Here is a tiny trained network, its code and every weight. The questions are about switching its units off for an input and a class, where a switched-off unit gives its printed mean instead of its output.

import numpy as np


def w(rows, s, z=0):
    codes = np.array(rows[::2]) - 128.0
    scale = np.full(codes.shape[1], s)
    scale[-1] = z or s
    return codes * scale


def f(y):
    return np.maximum(y, 0)


def log_softmax(a):
    a = a - a.max(-1, keepdims=True)
    return a - np.log(np.exp(a).sum(-1, keepdims=True))


def net(x, mask):
    res = np.array(x, float).reshape(1, 3) / 4 @ E
    y = f(res @ A[0][:, :-1].T + A[0][:, -1])
    res = res + np.where(mask, y, B[0][:, -1]) @ B[0][:, :-1]
    return log_softmax(res[-1] @ U[:, :-1].T + U[:, -1])


A, B = {}, {}
E = w([
[112,210,135,113,182,100,139,156,62,216],'x0',
[67,199,131,76,126,194,5,81,154,153],'x1',
[47,118,66,95,150,118,75,47,139,123],'x2',
],0.014)
A[0] = w([
[23,76,89,94,124,47,101,11,146,90,189],'N1',
[230,167,191,130,181,139,168,238,93,228,149],'N2',
[54,234,87,183,193,128,144,136,36,182,254],'N3',
[168,192,196,71,143,165,127,172,191,165,169],'N4',
[220,18,209,129,53,52,152,120,193,57,233],'N5',
[168,139,118,160,147,76,191,202,48,211,181],'N6',
[74,98,59,87,107,213,36,57,152,139,253],'N7',
[121,158,98,180,123,164,60,158,128,221,25],'N8',
[235,51,183,75,147,114,174,129,192,41,245],'N9',
[101,195,134,210,185,149,124,146,81,202,214],'N10',
[132,207,153,147,106,192,81,171,124,213,218],'N11',
],0.011,0.0049)
B[0] = w([
[36,93,87,197,232,189,161,121,191,167,238],'N1',
[214,171,74,172,112,70,130,169,61,128,222],'N2',
[173,217,114,51,169,75,68,60,105,168,211],'N3',
[122,86,214,111,73,112,126,117,43,153,177],'N4',
[149,18,114,221,101,204,211,213,101,78,235],'N5',
[205,175,58,156,156,127,198,207,69,102,213],'N6',
[100,19,87,66,133,106,75,37,192,171,254],'N7',
[91,98,125,174,100,158,148,166,92,192,160],'N8',
[128,94,77,224,76,139,104,254,131,65,215],'N9',
[181,177,133,74,137,100,109,115,49,156,188],'N10',
[116,131,189,68,79,113,108,77,84,145,197],'N11',
],0.011,0.024)
U = w([
[219,243,77,136,177,60,138,130,49,184,132],'0',
[196,60,172,189,49,145,142,230,130,68,218],'1',
[78,140,208,71,60,118,55,53,87,184,114],'2',
[33,48,69,220,191,135,166,131,161,128,3],'3',
[59,104,49,97,149,140,31,4,235,184,102],'4',
],0.011,0.0047)

Each question gives the input, the list of numbers given to net, and the class t.
The units are the neurons (one row each of A and B). Each row of codes is followed by its name. A weight is (code - 128) times the scale printed after its matrix; where a second scale follows, it is the last column's (A, B and U).
mask holds one flag per neuron, in row order. A switched-off neuron (its flag False) gives its mean, the last column of its row in B, instead of its output. The means were averaged over made-up inputs and are rounded, as every weight is.
A unit's drop is (log p(t) with every unit on - log p(t) with that unit switched off) / (log p(t) with every unit on - log p(t) with every unit switched off).
The circuit of an input: a set's keep is (log p(t) with only the set's units on - log p(t) with every unit switched off) / (log p(t) with every unit on - log p(t) with every unit switched off). Starting from all 11 units, units are removed one at a time, each time the one whose removal leaves the highest keep (on an exact tie, the one counted first), for as long as the keep stays at least 0.8.
circuit, biggest first: the units of the circuit, biggest drop first
k most important neurons: the k neurons with the biggest drops, biggest first
drop of u: that unit's drop, to one decimal
input [-1,-3,8], class 4: 3 most important neurons => [N5; N9; N6]
input [-3,3,-2], class 4: 2 most important neurons => [N6; N2]
input [2,6,-6], class 2: circuit, biggest first => [N11]
input [5,7,3], class 4: 2 most important neurons => [N7; N1]
input [6,-3,8], class 0: 2 most important neurons => [N7; N3]
input [4,6,-4], class 2: 3 most important neurons => [N11; N4; N6]
input [3,7,1], class 2: 3 most important neurons => [N11; N4; N10]
input [2,-6,2], class 1: 2 most important neurons => [N3; N10]
input [3,-4,-5], class 0: drop of N2 => 0.5
input [3,4,2], class 4: drop of N7 => 0.3
input [3,6,-5], class 2: drop of N6 => 0.3
